Below are the code and all the weights of a small trained network. Each question names an input and a target symbol and asks about switching units off, where a switched-off unit gives its printed mean instead of its output.

import numpy as np


def w(rows, s, z=0):
    codes = np.array(rows[::2]) - 128.0
    scale = np.full(codes.shape[1], s)
    scale[-1] = z or s
    return codes * scale


def f(y):
    return y / 2 * (1 + np.tanh(0.7978845608 * (y + 0.044715 * y**3)))


def softmax(a):
    e = np.exp(a - a.max(-1, keepdims=True))
    return e / e.sum(-1, keepdims=True)


def log_softmax(a):
    a = a - a.max(-1, keepdims=True)
    return a - np.log(np.exp(a).sum(-1, keepdims=True))


def net(x, mask):
    ids = ['ΔΨαβγλμξπτφω'.index(c) for c in x.split()]
    T = len(ids)
    res = E[ids] + P[:T]
    u = 0
    for l in range(2):
        q, k, v = (res @ M[l].T for M in (Q, K, V))
        z = softmax(np.where(np.tri(T) > 0, q @ k.T / 2**0.5, -1e9)) @ v
        res = res + np.where(mask[u], z, O[l][:, -1]) @ O[l][:, :-1]
        u += 1
        y = f(res @ A[l][:, :-1].T + A[l][:, -1])
        res = res + np.where(mask[u : u + 8], y, B[l][:, -1]) @ B[l][:, :-1]
        u += 8
    return log_softmax(res[-1] @ U[:, :-1].T + U[:, -1])


Q, K, V, O, A, B = {}, {}, {}, {}, {}, {}
E = w([
[138,100,123,95,90,106,174,100,98,101],'Δ',
[171,60,43,172,122,132,167,122,208,135],'Ψ',
[143,108,101,89,93,85,116,193,130,144],'α',
[143,115,100,177,126,167,173,185,153,91],'β',
[95,83,171,149,117,95,153,200,188,167],'γ',
[6,135,31,102,128,220,74,104,153,93],'λ',
[119,105,152,98,97,66,121,144,189,235],'μ',
[141,94,159,75,161,106,143,159,91,87],'ξ',
[160,148,99,55,87,96,135,93,165,165],'π',
[116,164,168,84,85,105,143,146,91,145],'τ',
[122,106,118,151,45,134,180,108,166,167],'φ',
[149,183,106,169,115,196,186,121,118,94],'ω',
],0.024)
P = w([
[164,146,144,212,135,150,88,124,64,169],'0',
[82,125,116,143,143,174,140,156,109,187],'1',
[66,133,40,87,141,157,200,173,108,177],'2',
[99,128,3,43,161,118,253,185,112,203],'3',
[173,145,129,48,109,141,190,167,212,84],'4',
[98,117,137,127,78,138,85,161,213,46],'5',
[168,76,189,183,68,107,37,117,179,36],'6',
[144,50,121,170,118,62,114,122,95,135],'7',
[154,144,123,82,137,71,171,155,210,79],'8',
[118,76,84,97,158,54,185,139,89,150],'9',
],0.014)
Q[0] = w([
[170,121,176,224,103,85,21,87,114,90],'L0H0',
[148,79,122,226,156,109,121,121,3,209],'L0H0',
],0.015)
K[0] = w([
[144,139,103,98,145,112,227,160,114,162],'L0H0',
[250,130,184,139,103,114,165,150,137,136],'L0H0',
],0.019)
V[0] = w([
[126,137,129,173,74,128,158,116,171,189],'L0H0',
[147,123,112,124,131,139,165,7,143,113],'L0H0',
],0.012)
O[0] = w([
[65,201,71,158,144,48,143,76,162,74,253],'L0H0',
[172,196,148,56,154,178,167,80,247,103,87],'L0H0',
],0.013,0.0043)
A[0] = w([
[147,147,168,136,150,155,98,2,46,146,101],'L0N0',
[163,115,96,143,95,156,186,176,96,11,155],'L0N1',
[141,133,143,185,142,74,95,97,127,98,159],'L0N2',
[169,154,140,118,239,61,90,177,130,88,249],'L0N3',
[217,78,183,107,69,194,153,233,96,165,2],'L0N4',
[118,87,134,231,131,169,226,129,169,127,128],'L0N5',
[208,231,122,108,45,158,171,103,8,57,137],'L0N6',
[145,119,147,119,99,155,125,125,145,118,33],'L0N7',
],0.007,0.0088)
B[0] = w([
[124,244,147,171,185,197,67,178,104,186,121],'L0N0',
[124,32,156,181,101,121,159,128,99,197,240],'L0N1',
[161,149,172,87,144,152,94,129,144,84,217],'L0N2',
[130,178,93,126,60,162,198,75,164,74,231],'L0N3',
[96,200,68,131,77,116,146,169,88,2,219],'L0N4',
[130,164,160,103,167,126,187,141,120,69,254],'L0N5',
[74,53,223,92,150,53,155,78,205,145,180],'L0N6',
[71,155,41,134,230,91,63,163,37,136,116],'L0N7',
],0.0084,0.0066)
Q[1] = w([
[65,130,61,57,165,103,239,163,95,189],'L1H0',
[136,202,125,132,246,189,93,116,60,148],'L1H0',
],0.011)
K[1] = w([
[165,115,187,198,83,158,19,91,167,61],'L1H0',
[252,169,173,159,112,31,160,145,116,128],'L1H0',
],0.011)
V[1] = w([
[128,174,96,38,77,114,2,118,132,179],'L1H0',
[102,176,218,37,19,71,144,56,56,167],'L1H0',
],0.0068)
O[1] = w([
[100,48,100,113,9,160,48,94,140,94,109],'L1H0',
[224,120,127,187,22,90,78,148,195,138,1],'L1H0',
],0.013,0.0039)
A[1] = w([
[35,125,160,47,65,126,92,146,181,80,97],'L1N0',
[144,181,199,129,235,142,159,154,118,120,49],'L1N1',
[225,110,114,118,74,126,118,139,192,166,141],'L1N2',
[123,14,86,10,194,153,115,194,177,90,133],'L1N3',
[166,185,88,173,115,254,83,163,149,205,53],'L1N4',
[79,193,78,149,165,121,100,45,143,100,2],'L1N5',
[173,153,157,39,102,172,196,114,241,156,206],'L1N6',
[139,180,120,163,100,114,156,227,194,173,142],'L1N7',
],0.0075,0.0064)
B[1] = w([
[144,178,70,117,164,90,159,115,33,231,247],'L1N0',
[142,105,58,93,83,121,38,108,83,137,208],'L1N1',
[74,93,100,166,221,127,199,85,25,106,172],'L1N2',
[160,158,231,187,62,40,42,96,144,59,238],'L1N3',
[82,1,82,82,210,88,43,145,86,9,145],'L1N4',
[114,22,188,105,66,95,142,209,138,109,190],'L1N5',
[94,101,112,176,181,217,51,151,186,165,253],'L1N6',
[172,109,204,93,101,133,142,67,132,87,212],'L1N7',
],0.0092,0.017)
U = w([
[71,77,220,119,214,181,167,126,129,140,116],'Δ',
[59,77,119,85,176,165,91,187,150,103,188],'Ψ',
[121,27,135,168,115,96,97,248,167,253,183],'α',
[118,120,149,73,205,104,159,122,107,161,126],'β',
[36,181,129,232,237,49,134,198,146,119,50],'γ',
[85,147,137,70,134,122,149,40,135,44,6],'λ',
[120,154,20,151,89,48,131,102,183,99,2],'μ',
[107,112,144,113,147,177,171,191,127,68,193],'ξ',
[61,131,63,155,109,201,161,94,145,152,227],'π',
[160,20,164,92,145,80,152,78,141,149,38],'τ',
[87,94,129,113,124,74,127,141,233,90,172],'φ',
[191,93,109,68,129,144,121,73,181,167,224],'ω',
],0.0056,0.0053)

Each question gives the input, a string of symbols that net reads in full, and the target symbol t.
The units are the heads (2 rows each of Q, K, V and O) and the neurons (one row each of A and B). Each row of codes is followed by its name. A weight is (code - 128) times the scale printed after its matrix; where a second scale follows, it is the last column's (O, A, B and U).
mask holds one flag per unit, layer by layer, with each layer's heads first. A switched-off unit (its flag False) gives its mean, the last column of its rows in O or B, instead of its output. The means were averaged over made-up inputs and are rounded, as every weight is.
A unit's drop is (log p(t) with every unit on - log p(t) with that unit switched off) / (log p(t) with every unit on - log p(t) with every unit switched off).
The circuit of an input: a set's keep is (log p(t) with only the set's units on - log p(t) with every unit switched off) / (log p(t) with every unit on - log p(t) with every unit switched off). Starting from the 12 units with the biggest drops (on a tie, the unit counted first), units are removed one at a time, each time the one whose removal leaves the highest keep (on an exact tie, the one counted first), for as long as the keep stays at least 0.8.
circuit, biggest first: the units of the circuit, biggest drop first
top k neurons: the k neurons with the biggest drops, biggest first
top k neurons in layer l: the k neurons of layer l with the biggest drops, biggest first
input α γ γ γ φ, target γ: circuit, biggest first : (L0H0)
input λ Ψ ξ γ, target γ: circuit, biggest first : (L1N1 L1N5)
input τ α π τ, target τ: circuit, biggest first : (L1H0 L1N2 L1N7)
input φ τ π, target φ: circuit, biggest first : (L0H0 L1N5)
input Ψ μ π γ φ, target μ: circuit, biggest first : (L0H0 L0N5 L1H0)
input τ μ φ γ τ, target μ: circuit, biggest first : (L0H0 L1H0)
input β λ λ φ λ φ φ Δ Δ, target τ: circuit, biggest first : (L0H0 L0N1)
input ω γ τ ω ξ ξ β λ α, target μ: top 2 neurons in layer 1 : (L1N3 L1N0)
input ω ξ Δ, target ω: top 2 neurons in layer 1 : (L1N1 L1N7)
input γ γ τ φ φ μ, target τ: top 4 neurons : (L1N7 L0N5 L1N2 L1N6)
input φ γ ξ φ γ β, target ξ: circuit, biggest first : (L0N4 L0H0)
input β Δ μ γ τ τ β, target γ: top 2 neurons in layer 0 : (L0N2 L0N1)
input β λ φ φ ω τ, target β: circuit, biggest first : (L1N0 L1H0 L0N6)
input τ γ Ψ φ μ μ, target Ψ: top neuron : (L1N1)
input μ τ β γ τ ω ω φ π, target ω: top 2 neurons : (L1N1 L1N7)
input γ α Δ τ φ ω, target Δ: top 2 neurons : (L1N2 L1N6)
input τ π γ γ π π Δ β π, target π: top 3 neurons : (L1N2 L1N6 L0N5)
input φ π φ φ ω, target π: top 3 neurons : (L0N5 L1N6 L0N6)
input ξ λ β μ φ Δ, target τ: circuit, biggest first : (L0H0 L0N1 L1N6)
input μ τ φ λ ξ, target λ: circuit, biggest first : (L0N3)
input ω μ τ π ξ φ Ψ φ μ φ, target Ψ: top 4 neurons in layer 1 : (L1N1 L1N6 L1N5 L1N0)
input τ ξ λ β α φ φ, target π: top 4 neurons : (L1N3 L1N5 L1N7 L0N6)
input π φ ω φ Δ Δ τ π α γ, target τ: top 2 neurons : (L1N7 L1N2)
input Δ π β φ, target Δ: top 3 neurons in layer 1 : (L1N2 L1N6 L1N7)
input ω α μ, target ω: top 3 neurons : (L1N7 L1N1 L0N6)
input φ φ φ Δ φ ξ γ, target Δ: top 2 neurons : (L1N2 L1N7)
input φ φ α φ ω μ, target α: top neuron in layer 0 : (L0N5)
input φ λ λ ξ τ Δ γ, target ξ: top 2 neurons in layer 0 : (L0N4 L0N6)
input π π Ψ τ Δ, target π: top 2 neurons in layer 1 : (L1N2 L1N6)
